Here is a tiny trained network, its code and every weight. The questions are about switching its units off for an input and a target symbol, where a switched-off unit gives its printed mean instead of its output.

import numpy as np


def w(rows, s, z=0):
    codes = np.array(rows[::2]) - 128.0
    scale = np.full(codes.shape[1], s)
    scale[-1] = z or s
    return codes * scale


def f(y):
    return y / 2 * (1 + np.tanh(0.7978845608 * (y + 0.044715 * y**3)))


def softmax(a):
    e = np.exp(a - a.max(-1, keepdims=True))
    return e / e.sum(-1, keepdims=True)


def log_softmax(a):
    a = a - a.max(-1, keepdims=True)
    return a - np.log(np.exp(a).sum(-1, keepdims=True))


def net(x, mask):
    ids = ['ΓΛΞαζμ'.index(c) for c in x.split()]
    T = len(ids)
    res = E[ids] + P[:T]
    q, k, v = (res @ M[0].T for M in (Q, K, V))
    z = softmax(np.where(np.tri(T) > 0, q @ k.T / 2**0.5, -1e9)) @ v
    res = res + np.where(mask[0], z, O[0][:, -1]) @ O[0][:, :-1]
    y = f(res @ A[0][:, :-1].T + A[0][:, -1])
    res = res + np.where(mask[1:9], y, B[0][:, -1]) @ B[0][:, :-1]
    return log_softmax(res[-1] @ U[:, :-1].T + U[:, -1])


Q, K, V, O, A, B = {}, {}, {}, {}, {}, {}
E = w([
[218,114,169,36,77,94,82,83],'Γ',
[9,94,147,92,178,180,125,234],'Λ',
[140,65,129,51,118,34,40,119],'Ξ',
[238,4,121,82,197,154,93,240],'α',
[164,158,162,34,46,165,173,2],'ζ',
[50,226,171,252,116,93,29,188],'μ',
],0.0077)
P = w([
[158,158,211,90,57,2,172,227],'0',
[68,150,222,79,185,102,170,185],'1',
[162,146,108,155,82,119,179,205],'2',
[117,185,62,93,160,113,135,144],'3',
[74,68,180,153,76,147,102,126],'4',
[52,108,192,109,212,144,118,91],'5',
[163,111,32,123,45,127,67,173],'6',
[107,192,6,141,139,188,79,73],'7',
[35,45,216,196,100,185,91,56],'8',
[84,73,124,100,149,178,48,83],'9',
[121,151,32,78,179,197,52,90],'10',
],0.0094)
Q[0] = w([
[103,36,211,123,78,151,79,128],'h1',
[119,158,32,48,169,197,9,105],'h1',
],0.011)
K[0] = w([
[125,136,2,142,37,167,104,151],'h1',
[104,98,139,169,166,210,57,48],'h1',
],0.0096)
V[0] = w([
[96,132,108,233,190,132,59,248],'h1',
[13,255,156,200,98,104,117,67],'h1',
],0.0056)
O[0] = w([
[183,193,254,203,197,170,37,147,149],'h1',
[156,137,168,236,179,55,226,135,4],'h1',
],0.01,0.0029)
A[0] = w([
[107,180,147,204,187,170,137,128,19],'n1',
[160,116,124,92,170,2,152,206,222],'n2',
[104,143,124,144,177,161,95,144,88],'n3',
[117,70,117,75,157,156,81,116,250],'n4',
[178,157,160,254,154,85,139,116,28],'n5',
[74,153,147,139,95,118,197,112,88],'n6',
[150,148,201,120,131,138,46,192,224],'n7',
[115,246,149,118,111,155,99,54,243],'n8',
],0.0068,0.0013)
B[0] = w([
[191,54,156,92,160,136,70,83,142],'n1',
[108,108,163,147,107,101,180,167,161],'n2',
[156,100,125,161,99,146,107,93,157],'n3',
[128,154,58,105,82,135,96,122,248],'n4',
[154,51,128,2,126,167,122,105,147],'n5',
[105,144,136,151,153,123,95,113,125],'n6',
[119,235,95,119,221,118,25,113,254],'n7',
[106,157,163,132,2,122,217,168,171],'n8',
],0.0069,0.0064)
U = w([
[64,196,168,68,114,116,148,201,191],'Γ',
[106,161,57,50,153,235,73,50,113],'Λ',
[18,63,67,132,150,60,164,112,84],'Ξ',
[160,220,169,254,165,120,139,102,253],'α',
[209,91,209,122,148,132,166,119,15],'ζ',
[67,56,80,74,84,222,199,120,125],'μ',
],0.0044,0.0039)

Each question gives the input, a string of symbols that net reads in full, and the target symbol t.
The units are the heads (2 rows each of Q, K, V and O) and the neurons (one row each of A and B). Each row of codes is followed by its name. A weight is (code - 128) times the scale printed after its matrix; where a second scale follows, it is the last column's (O, A, B and U).
mask holds one flag per unit, heads first, then neurons. A switched-off unit (its flag False) gives its mean, the last column of its rows in O or B, instead of its output. The means were averaged over made-up inputs and are rounded, as every weight is.
A unit's drop is (log p(t) with every unit on - log p(t) with that unit switched off) / (log p(t) with every unit on - log p(t) with every unit switched off).
The circuit of an input: a set's keep is (log p(t) with only the set's units on - log p(t) with every unit switched off) / (log p(t) with every unit on - log p(t) with every unit switched off). Starting from all 9 units, units are removed one at a time, each time the one whose removal leaves the highest keep (on an exact tie, the one counted first), for as long as the keep stays at least 0.8.
circuit, biggest first: the units of the circuit, biggest drop first
k most important neurons: the k neurons with the biggest drops, biggest first
drop when u is switched off: that unit's drop, to one decimal
input μ α μ μ Λ Ξ Γ ζ, target μ: circuit, biggest first => n7; n8
input Γ α Ξ ζ α ζ Λ μ μ α α, target ζ: circuit, biggest first => h1; n5
input ζ α Λ Ξ Λ α Λ μ Λ, target α: circuit, biggest first => h1
input ζ Ξ α α Λ, target Λ: circuit, biggest first => h1; n7
input Λ μ ζ α Ξ μ Γ α, target ζ: 3 most important neurons => n5; n1; n4
input α μ α, target Λ: 2 most important neurons => n7; n8
input α ζ α α α Λ α α Λ, target Λ: 2 most important neurons => n7; n4
input α Ξ α μ Ξ, target α: drop when h1 is switched off => 0.9
input Γ Λ Λ Γ Ξ ζ α Γ, target μ: drop when n2 is switched off => 0.0
input α Ξ ζ Γ Λ μ ζ, target α: drop when n7 is switched off => -0.1
input Γ Λ Ξ α α Γ Ξ Λ μ α, target α: drop when h1 is switched off => 1.1
input ζ μ Λ Λ α Ξ μ μ μ α ζ, target ζ: 2 most important neurons => n5; n1
